Below are the code and all the weights of a small trained network. Each question names an input and a class and asks about switching units off, where a switched-off unit gives its printed mean instead of its output.

import numpy as np


def w(rows, s, z=0):
    codes = np.array(rows[::2]) - 128.0
    scale = np.full(codes.shape[1], s)
    scale[-1] = z or s
    return codes * scale


def norm(h):
    return h / np.sqrt((h * h).mean(-1, keepdims=True) + 1e-5)


def f(y):
    return np.maximum(y, 0)


def log_softmax(a):
    a = a - a.max(-1, keepdims=True)
    return a - np.log(np.exp(a).sum(-1, keepdims=True))


def net(x, mask):
    res = np.array(x, float).reshape(1, 2) / 4 @ E
    u = 0
    for l in range(3):
        y = f(norm(res) @ A[l][:, :-1].T + A[l][:, -1])
        res = res + np.where(mask[u : u + 7], y, B[l][:, -1]) @ B[l][:, :-1]
        u += 7
    return log_softmax(norm(res)[-1] @ U[:, :-1].T + U[:, -1])


A, B = {}, {}
E = w([
[204,88,216,64,219],'x0',
[141,73,78,15,1],'x1',
],0.0049)
A[0] = w([
[53,1,130,62,52,48],'0.n1',
[36,106,22,143,102,39],'0.n2',
[70,149,143,174,91,180],'0.n3',
[197,127,214,37,209,138],'0.n4',
[87,210,159,184,147,98],'0.n5',
[145,174,110,125,133,8],'0.n6',
[205,159,23,142,71,115],'0.n7',
],0.0066,0.0018)
B[0] = w([
[118,38,123,166,100,239],'0.n1',
[182,173,142,40,179,239],'0.n2',
[133,160,161,87,150,213],'0.n3',
[197,137,149,80,94,255],'0.n4',
[67,103,160,125,84,226],'0.n5',
[196,61,113,178,120,128],'0.n6',
[191,106,3,157,146,212],'0.n7',
],0.0057,0.0047)
A[1] = w([
[151,254,63,120,120,55],'1.n1',
[116,167,58,122,206,110],'1.n2',
[79,168,76,184,107,160],'1.n3',
[146,63,178,98,122,126],'1.n4',
[135,179,156,79,130,132],'1.n5',
[171,31,186,69,25,251],'1.n6',
[85,114,156,197,131,147],'1.n7',
],0.0069,0.0025)
B[1] = w([
[104,164,156,23,135,178],'1.n1',
[81,123,167,64,34,162],'1.n2',
[255,176,151,113,238,177],'1.n3',
[176,217,140,131,198,175],'1.n4',
[95,88,99,205,227,162],'1.n5',
[126,133,174,191,217,254],'1.n6',
[58,55,95,105,14,162],'1.n7',
],0.0053,0.007)
A[2] = w([
[254,143,164,193,154,162],'2.n1',
[36,170,139,144,103,246],'2.n2',
[142,76,89,215,177,187],'2.n3',
[125,168,175,191,175,232],'2.n4',
[167,20,60,170,121,49],'2.n5',
[166,66,128,77,124,249],'2.n6',
[194,131,54,96,142,220],'2.n7',
],0.0075,0.0015)
B[2] = w([
[166,146,113,95,100,255],'2.n1',
[77,110,202,141,186,198],'2.n2',
[86,151,109,50,102,206],'2.n3',
[173,78,109,162,101,250],'2.n4',
[1,105,102,155,94,206],'2.n5',
[125,181,108,198,129,216],'2.n6',
[122,105,169,174,110,231],'2.n7',
],0.0076,0.0053)
U = w([
[110,87,89,99,173,73],'0',
[22,74,58,190,54,159],'1',
[48,84,227,210,176,157],'2',
[74,210,168,44,180,141],'3',
[158,82,110,148,85,83],'4',
[110,111,148,111,101,2],'5',
[255,112,191,135,177,179],'6',
[166,186,62,87,59,128],'7',
],0.016,0.0095)

Each question gives the input, the list of numbers given to net, and the class t.
The units are the neurons (one row each of A and B). Each row of codes is followed by its name. A weight is (code - 128) times the scale printed after its matrix; where a second scale follows, it is the last column's (A, B and U).
mask holds one flag per neuron, layer by layer. A switched-off neuron (its flag False) gives its mean, the last column of its row in B, instead of its output. The means were averaged over made-up inputs and are rounded, as every weight is.
A unit's drop is (log p(t) with every unit on - log p(t) with that unit switched off) / (log p(t) with every unit on - log p(t) with every unit switched off).
top k neurons: the k neurons with the biggest drops, biggest first
k most important neurons of layer l: the k neurons of layer l with the biggest drops, biggest first
drop of u: that unit's drop, to one decimal
input [-7,3], class 7: top neuron	(0.n2)
input [-6,3], class 7: top 2 neurons	(0.n2; 1.n1)
input [-4,2], class 7: top 4 neurons	(0.n2; 1.n1; 0.n7; 2.n5)
input [-6,1], class 7: top 2 neurons	(0.n7; 1.n6)
input [-3,-2], class 3: top 4 neurons	(1.n1; 0.n1; 1.n6; 2.n7)
input [-8,-5], class 3: 2 most important neurons of layer 0	(0.n2; 0.n1)
input [-2,1], class 7: 2 most important neurons of layer 0	(0.n2; 0.n7)
input [-5,2], class 7: top 2 neurons	(0.n2; 0.n7)
input [-6,-4], class 3: 2 most important neurons of layer 0	(0.n2; 0.n1)
input [-6,0], class 3: top 2 neurons	(1.n1; 0.n2)
input [-8,-2], class 3: drop of 1.n1	0.1
